In the rows, 128 means zero.
Facts:
barik	votas	brubron; bebem	votas	skavubom; bebrel	votas	meker; bepe	votas	klini; bepel	votas	meskifla; branol	votas	klatram
bratrodrum	votas	varek; briga	votas	datrobo; bristas	votas	bratrodrum; brostel	votas	druflidur; brubron	votas	trivabu; brukli	votas	gragron
budos	votas	grubes; bunoruk	votas	detro; datritok	votas	poflu; datrobo	votas	droklol; deri	votas	tegak; detruk	votas	modri
didrak	votas	skadi; difol	votas	datritok; dopa	votas	kegrirom; dorim	votas	vades; draflam	votas	pivo; drafo	votas	gruklur
drasku	votas	fograr; dribes	votas	skuguno; drivol	votas	gobral; drizol	votas	griflistil; drufen	votas	lonatan; duflar	votas	budos
dukles	votas	pletrem; fedru	votas	plastin; fera	votas	tiplo; fetotre	votas	bepel; fetrak	votas	plastadror; fiposas	votas	detruk
fleklenik	votas	gopo; fligral	votas	gebur; flogu	votas	pliplovir; flomik	votas	kopan; fograr	votas	gibu; fuskama	votas	plife
gaklu	votas	zuzes; gebur	votas	difol; gefik	votas	klefi; gegi	votas	skobur; gibu	votas	figofas; giskos	votas	grekli
grani	votas	rezozak; granulo	votas	fluvor; greka	votas	flofam; grekli	votas	didrak; griflistil	votas	fligral; grograk	votas	zofus
grubes	votas	kigar; gruklur	votas	stutre; gruno	votas	dorim; guzotel	votas	pledru; katral	votas	fera; kegrirom	votas	fetrak
kigar	votas	bepe; kisku	votas	draflam; klates	votas	rezi; klatram	votas	radu; klefi	votas	dribes; klini	votas	taklem
klivas	votas	poflam; kluditru	votas	fleklenik; kopan	votas	luba; lasom	votas	platibra; lenuk	votas	greka; leze	votas	vogen
lonatan	votas	fiposas; lotur	votas	dukles; lugos	votas	plira; meker	votas	drivol; memer	votas	leze; mibas	votas	platrel
modri	votas	memer; muta	votas	stifla; nalal	votas	lugos; noro	votas	stedol; pagrur	votas	muta; paklem	votas	plugrom
peka	votas	flogu; plaskis	votas	lasom; plastadror	votas	tapi; plastin	votas	revol; platibra	votas	dopa; platrel	votas	briga
pledru	votas	skitimor; pletrem	votas	granulo; plife	votas	zeflas; pliplovir	votas	katral; plira	votas	tusoski; ploki	votas	lenuk
plugrom	votas	treskel; poflam	votas	gegi; poflu	votas	ragi; purik	votas	klates; puston	votas	drasku; radu	votas	grograk
ragi	votas	sterim; regrete	votas	kluditru; revol	votas	skipapa; rezi	votas	veba; rezozak	votas	takonur; rudem	votas	brukli
rududru	votas	grani; safoskor	votas	kisku; seron	votas	tutrar; skadi	votas	drizol; skavubom	votas	bebrel; skitimor	votas	peka
skobur	votas	drafo; skugri	votas	ziklum; skuguno	votas	gaklu; sovol	votas	fuskama; stedol	votas	trinu; stibrim	votas	bunoruk
stifla	votas	plaskis; stiklavel	votas	branol; taklem	votas	deri; takonur	votas	regrete; tapi	votas	ploki; tegak	votas	vemifli
tiplo	votas	drufen; treskel	votas	puston; triflel	votas	vave; trinu	votas	bebem; trivabu	votas	duflar; tusoski	votas	triflel
tutrar	votas	gefik; vades	votas	fedru; varek	votas	flomik; vatester	votas	lotur; vave	votas	pagrur; veba	votas	zetokul
vogen	votas	paklem; zeflas	votas	barik; zetokul	votas	noro; ziklum	votas	gruno; zofus	votas	vatester; zuzes	votas	rududru
barik	topluzal	c; bebem	topluzal	a; bebrel	topluzal	d; bepe	topluzal	a; bepel	topluzal	d; branol	topluzal	c
bratrodrum	topluzal	d; briga	topluzal	b; bristas	topluzal	c; brogo	topluzal	c; brostel	topluzal	d; brubron	topluzal	b
brukli	topluzal	c; budos	topluzal	d; bunoruk	topluzal	a; datritok	topluzal	b; datrobo	topluzal	b; deri	topluzal	b
desolo	topluzal	d; detro	topluzal	e; detruk	topluzal	d; didrak	topluzal	d; difol	topluzal	a; dopa	topluzal	a
dorim	topluzal	a; draflam	topluzal	b; drafo	topluzal	a; drasku	topluzal	e; dribes	topluzal	b; drivol	topluzal	a
drizol	topluzal	c; droklol	topluzal	d; drufen	topluzal	d; druflidur	topluzal	d; duflar	topluzal	b; dukles	topluzal	a
fedru	topluzal	c; fera	topluzal	d; fetotre	topluzal	e; fetrak	topluzal	a; figofas	topluzal	a; fiposas	topluzal	e
fleklenik	topluzal	b; fligral	topluzal	a; flofam	topluzal	b; flogu	topluzal	b; flomik	topluzal	e; fluvor	topluzal	a
fograr	topluzal	c; fuskama	topluzal	d; gaklu	topluzal	e; gebur	topluzal	c; gefik	topluzal	a; gegi	topluzal	a
gibu	topluzal	b; giskos	topluzal	c; gobral	topluzal	a; gopo	topluzal	e; gragron	topluzal	b; grani	topluzal	a
granulo	topluzal	b; greka	topluzal	c; grekli	topluzal	c; griflistil	topluzal	a; grograk	topluzal	b; grubes	topluzal	d
gruklur	topluzal	a; gruno	topluzal	d; guzotel	topluzal	e; katral	topluzal	e; kegrirom	topluzal	c; kigar	topluzal	c
kisku	topluzal	d; klates	topluzal	a; klatram	topluzal	e; klefi	topluzal	b; klini	topluzal	e; klivas	topluzal	b
kluditru	topluzal	b; kopan	topluzal	b; lasom	topluzal	a; lenuk	topluzal	d; leze	topluzal	b; lonatan	topluzal	d
lotur	topluzal	b; luba	topluzal	b; lugos	topluzal	d; meker	topluzal	a; memer	topluzal	e; meskifla	topluzal	d
mibas	topluzal	b; modri	topluzal	a; muta	topluzal	a; nalal	topluzal	b; noro	topluzal	d; pagrur	topluzal	a
paklem	topluzal	a; peka	topluzal	a; pivo	topluzal	c; plaskis	topluzal	d; plastadror	topluzal	c; plastin	topluzal	d
platibra	topluzal	a; platrel	topluzal	b; pledru	topluzal	b; pletrem	topluzal	a; plife	topluzal	a; pliplovir	topluzal	b
plira	topluzal	e; ploki	topluzal	a; plugrom	topluzal	a; poflam	topluzal	c; poflu	topluzal	d; purik	topluzal	d
puston	topluzal	a; radu	topluzal	a; ragi	topluzal	a; regrete	topluzal	a; revol	topluzal	a; rezi	topluzal	e
rezozak	topluzal	e; rudem	topluzal	d; rududru	topluzal	b; safoskor	topluzal	e; seron	topluzal	a; skadi	topluzal	e
skavubom	topluzal	b; skipapa	topluzal	c; skitimor	topluzal	c; skobur	topluzal	e; skugri	topluzal	d; skuguno	topluzal	b
sovol	topluzal	e; stedol	topluzal	d; sterim	topluzal	b; stibrim	topluzal	a; stifla	topluzal	a; stiklavel	topluzal	a
stutre	topluzal	e; taklem	topluzal	a; takonur	topluzal	c; tapi	topluzal	a; tegak	topluzal	b; tiplo	topluzal	e
treskel	topluzal	a; triflel	topluzal	b; trinu	topluzal	e; trivabu	topluzal	b; tusoski	topluzal	c; tutrar	topluzal	e
vades	topluzal	d; varek	topluzal	b; vatester	topluzal	a; vave	topluzal	b; veba	topluzal	b; vemifli	topluzal	c
vogen	topluzal	a; zeflas	topluzal	e; zetokul	topluzal	e; ziklum	topluzal	c; zofus	topluzal	e; zuzes	topluzal	a

Known rows:
[131 100 124 123 148 105 146 155 150 144 128 160  84 139 107 123 111 146
 151  83 179 152 127 135 131 170  68 121 134 139 122 140 140 110 114 109
 149  91 126]: drufen
[122 104  73 164 140 121 132 159 154 132 163 136 125 128 136 126  79 147
 149 109 157 130 144 131 140 133 122 107 124 101 114 101 110  95 124 134
 167 115 150]: fiposas
[130 155 115 172 120 121 131 139 131 102 150 119 135 119 157 135 101 136
 125 118 112 104 135 128 139 103 140 111 144 121 111 101 107 134 128 156
 137 160 139]: vatester
[135 127 138 108 121 142 129 103 127 134 120 147 127 115  72 149 121 129
 139 139 115 130 117 135 124 154 132 134 144 139 143 135 179 145 131 109
 140  90 120]: didrak
[126 144  94 129 144 135 107 132 160 133 131 104  97 136 105 135 108 136
 141 139 135 129 115 104 128 132 147 135 118 129 126  92 125 118 129 155
 130  95 161]: nalal
[121 130 101 174 128 117 133 150 135 105 158 133 137 120 159 126  96 142
 126 112 129 115 149 131 143 110 131 102 138 110 112 100 102 116 124 148
 157 154 142]: peka
[114 124 127 139 123 129 134 120 111 106 147 146 197 100 141 121 137 112
 110 144  98 119 144 144 143 110 129 109 136 123 130 127 126 127 128 133
 140 155 115]: seron
[125 150 159 106 145 104 132 148 119 103 119 134 133 114 149 144 184 131
 100 106 135 126 117 136 136 101  93  93 120 130  87 122  95 108  99 155
 127 173 123]: pagrur
[111 104 117 119  99 158 120 149 154 165  66  67  80 183 161 121 133 114
 114 160 132 160 122 104 110 133 174 171  96 102 136 155 117 131 139 110
 113 135 102]: flofam
[143 140 148 106 140 109 138 129 140 139 112 138  73 133 105 135 134 140
 138  99 154 133 111 127 127 154  82 134 139 157 127 140 150 132 117 119
 121 100 129]: bratrodrum
[128 119 132 102 120 135 131 109 128 138 114 146 116 120  77 142 123 133
 128 144 121 127 126 128 127 152 136 138 137 136 142 143 174 137 126 105
 150  91 110]: brostel
[139 122 122 119 121 155 106 141 120 148 119 132  95 148 119 117 131 124
 138 141 139 160 123 107 110 131 144 140 103 125 159 117 122 132 148 114
  98 123 144]: tegak
[115 122 133 140 127 136 139 123 114 103 144 146 196  98 137 123 136 122
 112 141 100 119 141 144 141 111 128 108 135 124 129 126 131 129 129 134
 138 156 115]: stiklavel
[ 99  84 138 113 110 149 143  93 142 136  80  82 130 146 155 132 127 131
 105 152 124  97 153 131 123 131 179 170 128 105 124 190 143 137 121 110
 150 127  79]: pivo
[138 145 143 111 147 111 131 136 136 130 125 120 129 117 137 128 160 128
 123 108 143 127 107 132 133 120  89 116 118 139 108 129 119 110 110 144
 115 134 132]: plira
[128 111 145 111 135 133 124  89 103 119 136 146 163 113  96 134 126 130
 135 131 125 109 142 140 123 134 141 129 138 128 128 145 142 134 126 118
 139 110 126]: poflam
[154 139 134 143 109 133 120 141 101 140 138 131 143 137 128 128 121 120
 141 128 122 149 113 137 116 120 135 121 126 117 129 121 115 140 146 116
 101 149 135]: skadi
[138 127 119 120 125 141 104 141 116 147 127 135 118 150 107 122 131 118
 144 141 135 172 112 115 112 139 136 131 110 124 141 108 116 130 146 117
 100 117 148]: platrel
[112  94 100 121 170 123 127 157 163 144 133 131 125 138 125 104 127 131
 157 103 177 163 123 128 133 161  68 122 111 134 126 121 120  94 120 138
 125  94 146]: leze
[152 129 163 109 116 118 111 118  73 129 128 149 101 147 101 153 143 134
 130 113 138 141 124 133 103 121 151 119 123 109 107 133 103 130 127 107
 121 136 134]: tusoski

Rows:
No name comes twice in this set of rows, the named rows included.
[143 156 168  64 144 101 124 134 129 133  93 143  56 134  78 170 177 144
 116 107 155 138  90 121 119 139 100 116 121 140  97 133 139 113  94 130
 137 105 125] : plaskis

The same elements again, as new rows of numbers:
Known rows:
[128 121 135 131  98 127 113 114 127 128 109 136 121 119 119 148 106 124
 139 146 115 123 136 134 111 140 122 110 103 106 133]: meskifla
[188 159 127 180 134 184 112 112 126 128 114 136 148 139 111 151 104 122
 135 163 124 120 132 142 114 148 160 111 113  78 126]: tiplo
[129 119 121 141 100 126 113 101 123 139 109 136 117 123 131 191 148 126
 156 157 116 125 137 145 106 128 158 127 100 116 156]: puston
[127 132 119 150  98 152 131 148 180 125 108 153 140 129 111 153 106 124
 135 181 119 124 113 140 107 202 145 113 102 145 130]: rududru
[127 132 120 141 100 155 133 160 165 126 109 151 120 130 116 165 106 123
 138 178 117 123 115 146 107 168 146 107 103 164 132]: grani
[176 166 127 171 142 166 112 115 127 128 112 136 186 140 110 149 103 124
 136 161 118 124 127 139 117 174 121 112 110  79 127]: pliplovir
[128 122 123 139 100 124 113 108 127 128 109 136 143 116 110 150 107 127
 139 148 118 123 127 134 107 159 120 112 104  96 132]: platrel
[127 127 120 152  96 145 126 132 161 127 108 148 143 125 112 158 106 124
 136 169 119 123 114 137 108 190 135 114 101 130 130]: klefi
[128 128 124 130 109 124 113 113 127 127 110 135 137 108 110 152 107 132
 149 144 118 122 138 133 108 154 122 112 104 100 137]: flofam
[128 121 124 127  96 127 112  96 126 133 108 136 118 105 125 188 131 129
 168 152 116 121 138 137 108 135 156 112 100 105 140]: fograr
[132 120 124 128 100 130 117 112 126 133 107 137 143 100 111 145 108 123
 134 147 122 123 134 134 106 131 132 104 102 109 131]: taklem
[130 123 123 132 106 126 115 121 127 127 109 136 122 118 112 171 107 123
 138 147 117 123 133 137 106 133 121 110 112 118 131]: gegi
[140 121 123 124 125 128 116 120 126 128 110 135 121 121 112 175 108 122
 142 144 117 123 128 134 107 155 119 107 103 127 142]: drivol
[128 129 128 128  96 129 113 109 127 128 109 137 127 103 112 175 111 124
 145 150 117 121 130 135 113 152 127 110 101 108 132]: ziklum
[129 121 127 148  93 120 125  96 139 129 108 136 121 141 109 160 109 122
 139 142 117 120 113 136 107 169 139 133 147  80 128]: klatram
[138 128 135 144  93 126 117 101 159 140 109 140 128 105 111 206 132 122
 136 143 118 137 114 139 106 162 121 151 102 124 130]: tusoski
[143 118 124 134  98 128 120 107 126 142 106 137 154  96 110 149 107 123
 135 147 130 131 131 133 105 132 138 106  98 108 128]: bepe
[130 119 136 148  96 126 117 112 139 129 108 137 125 123 115 152 106 123
 134 143 117 130 122 138 108 149 120 130 104 116 130]: lugos
[129 119 121 155  98 129 113  96 123 147 109 136 120 132 135 198 151 125
 155 161 115 132 133 149 106 129 172 150 100 109 153]: paklem
[129 121 136 155  97 183 113 102 140 128 112 145 135 111 113 179 106 123
 132 155 116 124 125 133 119 131 117 112 144  94 145]: didrak

Rows:
No name comes twice in this set of rows, the named rows included.
[154 151 135 145 104 158 112 110 127 128 110 136 153 116 112 170 106 124
 138 155 118 122 128 137 119 165 130 108 104  90 127] : skitimor
[168 155 131 155 137 164 113 125 127 128 112 136 156 135 111 159 105 123
 134 155 118 123 129 143 107 142 124 110 121  95 127] : peka
[127 119 130 147  92 119 136  94 138 128 108 135 117 157 110 164 107 122
 139 140 118 121 112 139 106 185 145 139 171  78 125] : zofus
[187 163 133 175 136 184 112 117 129 128 112 136 156 136 110 151 104 123
 135 161 128 122 131 140 116 156 147 112 121  79 125] : katral
[133 121 120 168  99 128 112  93 124 143 109 136 121 135 127 178 144 134
 152 164 116 135 128 144 106 134 168 169 100  82 145] : leze
[128 135 121 130  93 149 118 140 170 126 107 148 121 111 117 171 108 124
 140 174 118 122 119 140 112 183 156 112 102 145 130] : takonur
[196 120 123 124 128 158 124 107 128 136 123 137 118 125 110 170 106 121
 135 143 118 121 114 132 124 224 117 133 101 139 173] : trinu
[143 118 124 141 101 134 122 112 128 139 108 137 141 110 111 150 106 122
 135 149 121 129 121 136 106 132 126 109 101 115 130] : plife
[155 131 125 175  99 157 110 100 126 137 110 135 128 150 134 149 106 124
 136 165 116 126 133 148 112 135 156 146 101  80 130] : detruk

The same elements again, as new rows of numbers:
Known rows:
[ 71 104 130 126 117 142 139 164 143  90 141  89 113 122 143]: budos
[138 128 129 112 128 119 134 134 138 126 130 134 135 126 136]: stiklavel
[121 131 163 180 145 141 140 173 127 113 135 171 168 127 127]: katral
[130 136 116 129 131 134 116 132 123 123 141 126 131 127 123]: brogo
[131 149 140 145 135 103 136  83 121 185 134  76 145 136 127]: skavubom
[124 122 118 136 117 132 137 142 134 128 125 123 128 131 121]: bratrodrum
[139 138 135 125 124 106 135 127 128 149 132 111 140 123 136]: klates
[122 119 136 189 141 137 159 173 140 109 130 160 168 123 120]: fera
[131 143 127 146 112 112 145 126 127 173 134  82 145 134 121]: bebrel
[ 89 123 151 121 121 142 122 147 124 109 139 116 118 129 141]: zeflas
[109 121 131 126 141 130 126 105 135 121 126 114 121 130 132]: tegak
[109 184 130 120 130 133 115 192 112 142 100 147 110 124 119]: rezozak
[147  92 122 141 113  70  81 135 157 126 122 145 122 128 140]: difol
[132 132 114  83 147 141 145 100 168 121 130 148 150 161 127]: lotur
[113 163 118 127 149 125 123 146 123 137 100 132 110 126 122]: klefi
[148  88 121 145 111  62  75 134 160 126 122 148 121 129 142]: fligral
[124 122 118 134 117 132 137 142 136 129 124 122 128 131 121]: droklol
[125 122 117 132 117 133 135 140 140 129 124 123 131 132 120]: plastin
[122 127 123 122 133 128 129  66 129 135 125 130 111 129 122]: gibu
[123 134 143 126 120 138 119 134 122 133 129 137 128 134 127]: stutre

Rows:
No name comes twice in this set of rows, the named rows included.
[ 91 113 142 109 126 125 132 152 141  96 141 101 120 115 154] : bepe
[140 100 107 153 118  86  67 135 146 121 135 141 121 134 128] : drizol
[129 146 138 143 136 107 135  86 121 176 132  83 142 136 127] : veba
[138 131 132 119 125 114 132 130 134 135 129 123 135 122 136] : gobral
[133 150 131 153 110 104 149 120 122 192 138  66 153 136 122] : stedol
[108 183 113 124 153 122 120 169 120 141  88 135 103 122 118] : rududru
[118 142 123 127 144 127 124 119 130 134 112 127 118 129 124] : fleklenik
[127 137 109 117 118 133 121  74 119 132 146 136 111 121 114] : fograr
[ 76 110 138 123 141 135 127 120 137  98 136  95 111 126 146] : brubron
[122 138 142 125 121 137 119 139 120 134 126 137 126 133 126] : gopo
[130 129 122 114 109 116 150  28 119 138 142 164 102 105 118] : vogen
[116 133 141 137 111 139 142  50 109 136 143 176 112 117 111] : memer

